Below are the code and all the weights of a small trained network. Each question names an input and a target symbol and asks about switching units off, where a switched-off unit gives its printed mean instead of its output.

import numpy as np


def w(rows, s, z=0):
    codes = np.array(rows[::2]) - 128.0
    scale = np.full(codes.shape[1], s)
    scale[-1] = z or s
    return codes * scale


def norm(h):
    return h / np.sqrt((h * h).mean(-1, keepdims=True) + 1e-5)


def f(y):
    return y / 2 * (1 + np.tanh(0.7978845608 * (y + 0.044715 * y**3)))


def softmax(a):
    e = np.exp(a - a.max(-1, keepdims=True))
    return e / e.sum(-1, keepdims=True)


def log_softmax(a):
    a = a - a.max(-1, keepdims=True)
    return a - np.log(np.exp(a).sum(-1, keepdims=True))


def net(x, mask):
    ids = ['λμξσφω'.index(c) for c in x.split()]
    T = len(ids)
    res = E[ids] + P[:T]
    r = norm(res)
    for j in range(3):
        rows = slice(3 * j, 3 * j + 3)
        q, k, v = (r @ M[0][rows].T for M in (Q, K, V))
        z = softmax(np.where(np.tri(T) > 0, q @ k.T / 3**0.5, -1e9)) @ v
        o = O[0][rows]
        res = res + np.where(mask[j], z, o[:, -1]) @ o[:, :-1]
    y = f(norm(res) @ A[0][:, :-1].T + A[0][:, -1])
    res = res + np.where(mask[3:15], y, B[0][:, -1]) @ B[0][:, :-1]
    return log_softmax(norm(res)[-1] @ U[:, :-1].T + U[:, -1])


Q, K, V, O, A, B = {}, {}, {}, {}, {}, {}
E = w([
[104,88,118],'λ',
[122,62,67],'μ',
[3,61,131],'ξ',
[198,165,21],'σ',
[216,133,95],'φ',
[77,2,174],'ω',
],0.009)
P = w([
[135,203,194],'0',
[51,148,40],'1',
[121,95,218],'2',
[121,66,77],'3',
[201,136,162],'4',
[109,104,2],'5',
[194,162,141],'6',
[235,35,29],'7',
[192,144,151],'8',
[117,11,51],'9',
[87,209,72],'10',
[130,21,78],'11',
[132,158,140],'12',
],0.0077)
Q[0] = w([
[184,189,138],'h0',
[234,33,69],'h0',
[177,6,195],'h0',
[1,93,88],'h1',
[162,176,164],'h1',
[129,55,117],'h1',
[176,131,71],'h2',
[41,195,68],'h2',
[15,12,155],'h2',
],0.008)
K[0] = w([
[118,173,130],'h0',
[139,194,111],'h0',
[129,109,153],'h0',
[106,121,94],'h1',
[74,130,64],'h1',
[73,146,244],'h1',
[199,52,128],'h2',
[110,101,99],'h2',
[133,175,185],'h2',
],0.011)
V[0] = w([
[150,103,132],'h0',
[153,137,104],'h0',
[136,105,119],'h0',
[57,186,92],'h1',
[222,140,85],'h1',
[152,67,18],'h1',
[201,36,151],'h2',
[139,197,73],'h2',
[189,175,254],'h2',
],0.0095)
O[0] = w([
[105,149,140,163],'h0',
[115,126,190,142],'h0',
[98,96,138,172],'h0',
[182,62,70,46],'h1',
[187,108,138,8],'h1',
[165,12,194,187],'h1',
[131,207,143,255],'h2',
[120,89,97,41],'h2',
[167,141,2,25],'h2',
],0.0056,0.0024)
A[0] = w([
[45,89,106,76],'n0',
[155,104,7,154],'n1',
[68,32,37,233],'n2',
[70,80,100,135],'n3',
[99,79,100,118],'n4',
[121,33,102,180],'n5',
[123,255,84,52],'n6',
[145,182,197,153],'n7',
[75,103,95,109],'n8',
[155,85,71,252],'n9',
[194,72,140,77],'n10',
[41,78,178,149],'n11',
],0.0098,0.0028)
B[0] = w([
[100,112,243,180],'n0',
[209,211,76,175],'n1',
[228,134,34,254],'n2',
[102,133,98,182],'n3',
[172,147,130,163],'n4',
[141,126,14,203],'n5',
[151,127,161,136],'n6',
[192,191,69,145],'n7',
[202,205,153,160],'n8',
[175,176,4,180],'n9',
[165,170,121,148],'n10',
[134,141,84,209],'n11',
],0.0049,0.0087)
U = w([
[128,142,35,206],'λ',
[134,163,15,73],'μ',
[112,105,83,163],'ξ',
[160,39,112,185],'σ',
[53,228,237,131],'φ',
[117,79,255,1],'ω',
],0.0081,0.0032)

Each question gives the input, a string of symbols that net reads in full, and the target symbol t.
The units are the heads (3 rows each of Q, K, V and O) and the neurons (one row each of A and B). Each row of codes is followed by its name. A weight is (code - 128) times the scale printed after its matrix; where a second scale follows, it is the last column's (O, A, B and U).
mask holds one flag per unit, heads first, then neurons. A switched-off unit (its flag False) gives its mean, the last column of its rows in O or B, instead of its output. The means were averaged over made-up inputs and are rounded, as every weight is.
A unit's drop is (log p(t) with every unit on - log p(t) with that unit switched off) / (log p(t) with every unit on - log p(t) with every unit switched off).
The circuit of an input: a set's keep is (log p(t) with only the set's units on - log p(t) with every unit switched off) / (log p(t) with every unit on - log p(t) with every unit switched off). Starting from the 12 units with the biggest drops (on a tie, the unit counted first), units are removed one at a time, each time the one whose removal leaves the highest keep (on an exact tie, the one counted first), for as long as the keep stays at least 0.8.
circuit, biggest first: the units of the circuit, biggest drop first
most important unit: the unit with the biggest drop
k most important neurons: the k neurons with the biggest drops, biggest first
drop when u is switched off: that unit's drop, to one decimal
input ω ω σ λ σ ω ξ, target φ: circuit, biggest first	(n2; n9)
input μ λ φ, target ω: most important unit	n2
input σ ω ξ σ λ ξ σ φ ξ, target σ: circuit, biggest first	(n9; h1; n0)
input ω ξ μ μ ω φ ω, target φ: circuit, biggest first	(n2; h1)
input ω σ φ ξ ξ ξ ω ω λ ξ σ ξ λ, target φ: circuit, biggest first	(n2; n9)
input σ σ ξ σ λ μ φ ω ξ, target σ: circuit, biggest first	(h1; n9)
input μ φ ξ ω ξ ω ω, target ω: circuit, biggest first	(h2; n2)
input ω σ ξ σ σ ω μ, target φ: 4 most important neurons	(n2; n5; n9; n1)
input μ ω ω μ μ, target ω: circuit, biggest first	(h2; n2; n9)
input μ ω σ, target ω: circuit, biggest first	(h2; n2; h1)
input σ ξ φ λ σ ω μ ω ω σ φ ω μ, target σ: 4 most important neurons	(n9; n1; n0; n2)
input σ σ σ λ σ φ μ, target σ: 2 most important neurons	(n2; n1)
input σ ω ω ω ξ ξ φ φ μ σ φ σ λ, target σ: drop when h2 is switched off	0.2
input μ ω ω μ σ ω μ, target ω: drop when n2 is switched off	0.5
input ω ω σ ω ξ μ ξ ξ φ φ σ, target φ: drop when n9 is switched off	0.3
input φ φ ω, target λ: circuit, biggest first	(h2)
input σ σ σ λ φ φ φ σ λ λ ξ σ λ, target σ: drop when n1 is switched off	0.2
